Below is a small trained network, with its code and all its weights. Each question gives an input and a class and asks what happens when units are switched off, that is, made to give their printed mean instead of their output.

import numpy as np


def w(rows, s, z=0):
    codes = np.array(rows[::2]) - 128.0
    scale = np.full(codes.shape[1], s)
    scale[-1] = z or s
    return codes * scale


def f(y):
    return np.maximum(y, 0)


def log_softmax(a):
    a = a - a.max(-1, keepdims=True)
    return a - np.log(np.exp(a).sum(-1, keepdims=True))


def net(x, mask):
    res = np.array(x, float).reshape(1, 7) / 4 @ E
    y = f(res @ A[0][:, :-1].T + A[0][:, -1])
    res = res + np.where(mask, y, B[0][:, -1]) @ B[0][:, :-1]
    return log_softmax(res[-1] @ U[:, :-1].T + U[:, -1])


A, B = {}, {}
E = w([
[223,139,201],'x0',
[137,3,179],'x1',
[82,60,144],'x2',
[163,16,9],'x3',
[110,105,220],'x4',
[65,159,64],'x5',
[214,157,98],'x6',
],0.0053)
A[0] = w([
[163,72,118,48],'n1',
[72,141,42,150],'n2',
[75,108,32,201],'n3',
[199,46,101,74],'n4',
[142,128,162,93],'n5',
[111,133,107,95],'n6',
[242,49,136,150],'n7',
[67,245,162,77],'n8',
[149,197,168,27],'n9',
[183,150,37,151],'n10',
[110,154,121,81],'n11',
[190,145,113,138],'n12',
[137,116,141,88],'n13',
[97,184,143,3],'n14',
[77,109,130,142],'n15',
[193,167,62,99],'n16',
[162,137,110,109],'n17',
[161,167,77,110],'n18',
[55,83,94,208],'n19',
[88,70,82,247],'n20',
[156,121,163,119],'n21',
[155,127,169,150],'n22',
[139,43,98,115],'n23',
[160,68,103,36],'n24',
[38,47,125,127],'n25',
],0.012,0.0048)
B[0] = w([
[171,160,157,164],'n1',
[166,100,166,216],'n2',
[194,65,127,250],'n3',
[172,227,115,207],'n4',
[143,138,85,145],'n5',
[155,140,112,140],'n6',
[136,252,108,244],'n7',
[188,237,136,204],'n8',
[153,201,109,162],'n9',
[45,67,119,219],'n10',
[154,147,150,138],'n11',
[78,99,132,178],'n12',
[138,126,122,133],'n13',
[162,209,132,143],'n14',
[133,88,65,174],'n15',
[22,71,124,191],'n16',
[96,119,139,150],'n17',
[52,83,128,175],'n18',
[180,66,136,235],'n19',
[250,99,133,254],'n20',
[143,164,88,158],'n21',
[103,168,138,171],'n22',
[186,157,182,211],'n23',
[184,185,182,167],'n24',
[214,35,127,232],'n25',
],0.018,0.0074)
U = w([
[201,2,191,205],'0',
[210,128,206,248],'1',
[116,99,165,3],'2',
],0.0061,0.0012)

Each question gives the input, the list of numbers given to net, and the class t.
The units are the neurons (one row each of A and B). Each row of codes is followed by its name. A weight is (code - 128) times the scale printed after its matrix; where a second scale follows, it is the last column's (A, B and U).
mask holds one flag per neuron, in row order. A switched-off neuron (its flag False) gives its mean, the last column of its row in B, instead of its output. The means were averaged over made-up inputs and are rounded, as every weight is.
A unit's drop is (log p(t) with every unit on - log p(t) with that unit switched off) / (log p(t) with every unit on - log p(t) with every unit switched off).
most important unit: the unit with the biggest drop
top k neurons: the k neurons with the biggest drops, biggest first
drop of u: that unit's drop, to one decimal
input [3,5,-1,8,-5,0,-3], class 1: top 2 neurons -> n7; n4
input [6,3,5,-4,-6,7,2], class 2: top 2 neurons -> n25; n20
input [-5,-8,-1,-8,-7,-7,6], class 2: most important unit -> n16
input [-1,7,6,7,3,4,6], class 1: top 2 neurons -> n7; n4
input [-3,-7,0,-1,-2,5,-1], class 0: top 2 neurons -> n7; n3
input [-2,-7,-3,3,0,-7,0], class 2: top 3 neurons -> n25; n20; n19
input [4,7,0,8,-4,-1,-6], class 1: top 2 neurons -> n7; n4
input [-2,2,-4,7,-7,-8,-3], class 1: drop of n7 -> 0.7
input [5,5,-7,-3,-3,-5,-7], class 2: drop of n20 -> 0.3
input [7,5,4,7,1,3,-8], class 1: drop of n19 -> -0.1
input [-5,-8,-3,5,-5,3,2], class 0: drop of n13 -> 0.0
